Here is a tiny trained network, its code and every weight. The questions are about switching its units off for an input and a class, where a switched-off unit gives its printed mean instead of its output.

import numpy as np


def w(rows, s, z=0):
    codes = np.array(rows[::2]) - 128.0
    scale = np.full(codes.shape[1], s)
    scale[-1] = z or s
    return codes * scale


def f(y):
    return np.maximum(y, 0)


def log_softmax(a):
    a = a - a.max(-1, keepdims=True)
    return a - np.log(np.exp(a).sum(-1, keepdims=True))


def net(x, mask):
    res = np.array(x, float).reshape(1, 5) / 4 @ E
    y = f(res @ A[0][:, :-1].T + A[0][:, -1])
    res = res + np.where(mask, y, B[0][:, -1]) @ B[0][:, :-1]
    return log_softmax(res[-1] @ U[:, :-1].T + U[:, -1])


A, B = {}, {}
E = w([
[83,193,81,178,97,57,201,112,64,161],'x0',
[161,250,129,111,140,194,119,104,82,217],'x1',
[123,136,191,160,68,98,83,203,199,177],'x2',
[119,124,106,130,120,131,101,124,126,133],'x3',
[110,156,111,119,113,143,126,152,122,93],'x4',
],0.017)
A[0] = w([
[97,42,89,77,189,104,111,163,166,64,254],'neuron 1',
[169,65,134,77,224,223,86,71,105,44,238],'neuron 2',
[95,216,155,136,50,81,108,165,77,231,100],'neuron 3',
[178,80,205,71,113,181,51,248,246,166,180],'neuron 4',
[220,154,189,95,117,254,52,174,141,163,224],'neuron 5',
[69,87,56,188,114,54,149,70,17,122,161],'neuron 6',
[82,118,129,233,107,31,149,172,202,73,188],'neuron 7',
],0.0082,0.0058)
B[0] = w([
[154,15,164,164,184,60,116,121,152,51,225],'neuron 1',
[139,131,202,153,224,84,68,152,81,103,241],'neuron 2',
[102,174,74,203,255,46,105,177,160,109,225],'neuron 3',
[101,101,2,192,101,183,114,61,171,110,252],'neuron 4',
[137,206,108,83,155,211,59,117,193,138,225],'neuron 5',
[120,215,213,73,102,89,227,148,88,118,216],'neuron 6',
[40,5,145,132,57,65,130,102,78,190,223],'neuron 7',
],0.0099,0.021)
U = w([
[98,106,130,209,255,56,94,221,200,83,207],'0',
[203,147,174,4,205,230,33,140,79,123,126],'1',
[112,51,89,184,33,176,99,50,197,60,72],'2',
[134,170,54,129,94,226,101,115,216,160,3],'3',
[118,111,171,65,77,85,234,163,86,70,166],'4',
[149,207,50,135,209,185,232,105,42,160,179],'5',
[29,83,106,186,15,88,125,204,97,234,51],'6',
],0.009,0.0022)

Each question gives the input, the list of numbers given to net, and the class t.
The units are the neurons (one row each of A and B). Each row of codes is followed by its name. A weight is (code - 128) times the scale printed after its matrix; where a second scale follows, it is the last column's (A, B and U).
mask holds one flag per neuron, in row order. A switched-off neuron (its flag False) gives its mean, the last column of its row in B, instead of its output. The means were averaged over made-up inputs and are rounded, as every weight is.
A unit's drop is (log p(t) with every unit on - log p(t) with that unit switched off) / (log p(t) with every unit on - log p(t) with every unit switched off).
The circuit of an input: a set's keep is (log p(t) with only the set's units on - log p(t) with every unit switched off) / (log p(t) with every unit on - log p(t) with every unit switched off). Starting from all 7 units, units are removed one at a time, each time the one whose removal leaves the highest keep (on an exact tie, the one counted first), for as long as the keep stays at least 0.8.
units of the circuit, in order: the units of the circuit, biggest drop first
top k neurons: the k neurons with the biggest drops, biggest first
drop when u is switched off: that unit's drop, to one decimal
input [5,-3,6,1,-5], class 6: units of the circuit, in order => neuron 7
input [4,-6,0,0,6], class 4: top 2 neurons => neuron 6; neuron 4
input [2,-7,-5,7,-3], class 4: top 2 neurons => neuron 6; neuron 3
input [2,5,-2,-8,1], class 5: top 2 neurons => neuron 1; neuron 2
input [4,8,1,1,6], class 0: top 3 neurons => neuron 3; neuron 6; neuron 4
input [0,2,0,5,1], class 1: units of the circuit, in order => neuron 4; neuron 1; neuron 3
input [5,-1,7,2,-8], class 6: top 3 neurons => neuron 7; neuron 2; neuron 1
input [7,0,2,-3,-7], class 6: top 2 neurons => neuron 2; neuron 1
input [2,-2,-7,8,4], class 4: top 2 neurons => neuron 6; neuron 3
input [-8,4,4,6,1], class 3: units of the circuit, in order => neuron 4; neuron 5
input [-6,-7,1,0,-3], class 2: top 2 neurons => neuron 4; neuron 3
input [7,0,-6,1,-6], class 4: top 3 neurons => neuron 6; neuron 4; neuron 5
input [7,6,1,-1,8], class 0: top 2 neurons => neuron 3; neuron 4
input [8,-6,-2,-5,-5], class 4: units of the circuit, in order => neuron 6
input [-2,8,1,6,4], class 3: top 2 neurons => neuron 2; neuron 5
input [-7,-2,5,8,4], class 2: drop when neuron 4 is switched off => 0.3
input [2,-4,7,-7,4], class 6: drop when neuron 2 is switched off => 0.0
input [0,0,8,-4,1], class 2: drop when neuron 4 is switched off => 0.5
